Below are the code and all the weights of a small trained network. Each question names an input and a target symbol and asks about switching units off, where a switched-off unit gives its printed mean instead of its output.

import numpy as np


def w(rows, s, z=0):
    codes = np.array(rows[::2]) - 128.0
    scale = np.full(codes.shape[1], s)
    scale[-1] = z or s
    return codes * scale


def f(y):
    return y / 2 * (1 + np.tanh(0.7978845608 * (y + 0.044715 * y**3)))


def softmax(a):
    e = np.exp(a - a.max(-1, keepdims=True))
    return e / e.sum(-1, keepdims=True)


def log_softmax(a):
    a = a - a.max(-1, keepdims=True)
    return a - np.log(np.exp(a).sum(-1, keepdims=True))


def net(x, mask):
    ids = ['γζθμξφ'.index(c) for c in x.split()]
    T = len(ids)
    res = E[ids] + P[:T]
    u = 0
    for l in range(2):
        q, k, v = (res @ M[l].T for M in (Q, K, V))
        z = softmax(np.where(np.tri(T) > 0, q @ k.T / 4**0.5, -1e9)) @ v
        res = res + np.where(mask[u], z, O[l][:, -1]) @ O[l][:, :-1]
        u += 1
        y = f(res @ A[l][:, :-1].T + A[l][:, -1])
        res = res + np.where(mask[u : u + 4], y, B[l][:, -1]) @ B[l][:, :-1]
        u += 4
    return log_softmax(res[-1] @ U[:, :-1].T + U[:, -1])


Q, K, V, O, A, B = {}, {}, {}, {}, {}, {}
E = w([
[152,78,161,68,66,63,121,134,154,114,219,253],'γ',
[181,102,93,51,86,25,142,123,48,89,82,124],'ζ',
[141,175,129,79,112,217,153,139,157,194,131,163],'θ',
[136,96,58,67,111,135,90,56,130,74,165,119],'μ',
[123,146,23,146,143,152,209,146,232,145,96,41],'ξ',
[92,231,152,116,178,13,211,48,140,102,91,76],'φ',
],0.017)
P = w([
[172,206,244,119,157,142,113,155,43,150,182,171],'0',
[105,138,160,85,147,212,94,150,106,44,109,92],'1',
[182,176,147,113,61,125,135,129,194,101,97,180],'2',
[139,196,107,176,62,170,181,81,157,82,136,144],'3',
[101,86,135,110,134,120,159,70,83,184,114,135],'4',
[70,86,121,79,150,116,125,75,193,142,137,81],'5',
[103,151,109,147,123,73,107,192,89,98,132,133],'6',
[164,190,68,170,154,147,168,83,175,97,106,101],'7',
[185,136,185,133,190,136,168,87,188,179,80,135],'8',
],0.011)
Q[0] = w([
[146,123,105,117,87,123,69,147,103,210,140,91],'L0H1',
[174,45,177,168,151,135,140,113,132,177,136,152],'L0H1',
[124,128,157,255,147,110,111,165,117,135,80,120],'L0H1',
[96,117,118,181,177,124,116,214,108,94,166,118],'L0H1',
],0.0077)
K[0] = w([
[91,209,29,160,153,157,113,180,121,47,46,129],'L0H1',
[117,129,237,87,57,123,138,210,180,180,209,167],'L0H1',
[156,178,144,121,153,190,113,186,90,136,152,122],'L0H1',
[92,168,145,163,38,151,96,154,94,2,192,160],'L0H1',
],0.0064)
V[0] = w([
[155,126,114,117,152,139,79,86,95,150,158,82],'L0H1',
[85,80,127,117,57,183,162,120,178,153,225,252],'L0H1',
[153,176,109,158,85,121,125,2,85,176,80,109],'L0H1',
[107,142,155,152,120,143,154,138,180,150,104,131],'L0H1',
],0.0074)
O[0] = w([
[127,155,201,198,202,183,62,148,120,149,124,153,180],'L0H1',
[150,147,90,106,179,112,185,135,82,124,2,67,130],'L0H1',
[174,76,115,84,226,108,196,157,100,145,179,222,255],'L0H1',
[119,113,103,156,71,141,138,141,95,157,152,56,62],'L0H1',
],0.0098,0.0047)
A[0] = w([
[111,65,90,78,70,206,142,255,222,98,75,83,94],'L0N1',
[143,197,108,141,194,110,173,144,142,120,132,116,80],'L0N2',
[106,124,122,138,147,107,143,206,126,112,146,169,185],'L0N3',
[224,83,177,140,149,101,93,97,75,133,133,137,250],'L0N4',
],0.0073,0.0018)
B[0] = w([
[134,157,224,144,98,139,27,190,29,138,50,178,183],'L0N1',
[84,138,145,43,109,129,113,204,255,179,188,95,227],'L0N2',
[184,26,57,158,89,207,157,66,135,146,24,84,157],'L0N3',
[148,215,77,134,212,182,143,133,155,164,96,116,252],'L0N4',
],0.0081,0.0046)
Q[1] = w([
[178,156,106,19,134,184,88,139,153,105,86,118],'L1H1',
[70,1,153,126,172,112,91,105,138,174,111,81],'L1H1',
[106,119,88,157,82,109,87,180,159,89,156,150],'L1H1',
[182,162,81,141,47,153,165,120,222,57,171,95],'L1H1',
],0.0064)
K[1] = w([
[62,79,101,136,121,74,135,137,177,195,123,166],'L1H1',
[150,140,207,108,2,109,88,150,151,97,127,246],'L1H1',
[159,202,131,201,110,159,223,70,123,117,138,159],'L1H1',
[151,111,101,115,156,95,142,129,83,247,95,105],'L1H1',
],0.0069)
V[1] = w([
[47,201,208,115,234,112,146,70,45,60,204,103],'L1H1',
[120,139,171,62,84,16,165,69,27,3,119,183],'L1H1',
[137,232,184,105,83,53,197,174,202,225,116,149],'L1H1',
[199,148,43,15,66,215,139,104,92,254,139,216],'L1H1',
],0.0059)
O[1] = w([
[109,28,133,161,159,156,147,161,187,101,178,129,192],'L1H1',
[225,185,197,191,134,130,215,170,190,128,136,135,117],'L1H1',
[146,116,144,188,203,1,162,221,26,145,109,154,179],'L1H1',
[171,186,159,193,96,141,125,42,199,228,38,188,255],'L1H1',
],0.0091,0.011)
A[1] = w([
[3,52,113,150,49,167,99,152,198,81,154,71,163],'L1N1',
[84,167,165,90,118,99,80,119,160,33,117,107,97],'L1N2',
[91,162,129,112,90,90,130,74,226,177,165,141,132],'L1N3',
[79,137,138,176,132,82,130,173,44,144,176,90,3],'L1N4',
],0.0069,0.0028)
B[1] = w([
[161,156,88,117,176,170,196,203,20,192,127,41,140],'L1N1',
[131,87,104,149,140,217,74,156,108,108,72,211,129],'L1N2',
[233,23,116,122,100,109,117,145,1,81,48,127,255],'L1N3',
[180,142,146,33,3,191,129,52,143,146,157,139,135],'L1N4',
],0.0078,0.0094)
U = w([
[156,217,102,76,75,59,78,136,80,111,180,139,67],'γ',
[174,249,153,197,119,96,155,142,100,71,150,103,21],'ζ',
[141,105,34,110,110,109,160,160,161,114,84,95,247],'θ',
[110,197,182,200,126,129,141,39,193,70,63,170,192],'μ',
[99,154,66,254,135,65,97,115,53,159,69,97,251],'ξ',
[117,55,103,201,146,49,161,189,101,120,142,164,59],'φ',
],0.005,0.0011)

Each question gives the input, a string of symbols that net reads in full, and the target symbol t.
The units are the heads (4 rows each of Q, K, V and O) and the neurons (one row each of A and B). Each row of codes is followed by its name. A weight is (code - 128) times the scale printed after its matrix; where a second scale follows, it is the last column's (O, A, B and U).
mask holds one flag per unit, layer by layer, with each layer's heads first. A switched-off unit (its flag False) gives its mean, the last column of its rows in O or B, instead of its output. The means were averaged over made-up inputs and are rounded, as every weight is.
A unit's drop is (log p(t) with every unit on - log p(t) with that unit switched off) / (log p(t) with every unit on - log p(t) with every unit switched off).
The circuit of an input: a set's keep is (log p(t) with only the set's units on - log p(t) with every unit switched off) / (log p(t) with every unit on - log p(t) with every unit switched off). Starting from all 10 units, units are removed one at a time, each time the one whose removal leaves the highest keep (on an exact tie, the one counted first), for as long as the keep stays at least 0.8.
circuit, biggest first: the units of the circuit, biggest drop first
top k neurons: the k neurons with the biggest drops, biggest first
top k neurons in layer l: the k neurons of layer l with the biggest drops, biggest first
drop when u is switched off: that unit's drop, to one decimal
input ζ μ μ φ γ, target θ: circuit, biggest first : L0H1
input θ φ φ, target ξ: circuit, biggest first : L0H1; L1H1
input μ ζ θ θ, target θ: top 2 neurons : L0N4; L1N3
input θ μ μ, target ξ: top 2 neurons : L0N1; L0N2
input μ θ θ γ θ ξ γ, target ξ: circuit, biggest first : L1H1; L0H1
input θ γ μ μ μ ζ, target μ: circuit, biggest first : L1H1; L0N2
input γ μ μ, target ζ: circuit, biggest first : L0H1; L1H1; L0N3
input φ μ ξ, target φ: top 2 neurons in layer 0 : L0N4; L0N1
input μ μ φ θ μ γ γ, target μ: top 2 neurons : L1N3; L0N2
input γ γ γ ζ φ φ, target ζ: circuit, biggest first : L1H1; L0H1
input ξ θ ξ, target γ: top 2 neurons : L1N4; L0N1
input γ θ μ ξ, target ζ: top 3 neurons in layer 0 : L0N1; L0N4; L0N3
input θ μ θ μ μ, target μ: top 2 neurons in layer 1 : L1N1; L1N3
input θ μ ξ, target ξ: top neuron : L0N2
input γ μ μ ζ μ, target μ: top 2 neurons : L0N2; L1N1
input γ θ μ θ γ, target μ: top 2 neurons in layer 1 : L1N3; L1N1
input θ μ μ μ φ, target φ: top 2 neurons : L1N3; L0N3
input φ θ μ, target φ: top 2 neurons : L0N4; L0N1
input γ θ ζ, target ζ: top 2 neurons : L0N1; L1N3
input φ γ φ θ, target φ: top neuron : L0N4
input θ γ φ, target ξ: top 2 neurons : L0N1; L1N3
input θ ξ μ, target ξ: top 2 neurons in layer 0 : L0N2; L0N1
input μ μ θ, target θ: top 2 neurons : L0N1; L1N1
input θ ζ ζ, target ξ: drop when L0N1 is switched off : 0.0
input φ μ μ ξ, target φ: drop when L0N2 is switched off : 0.2
input μ γ μ μ φ, target φ: drop when L0H1 is switched off : 0.9
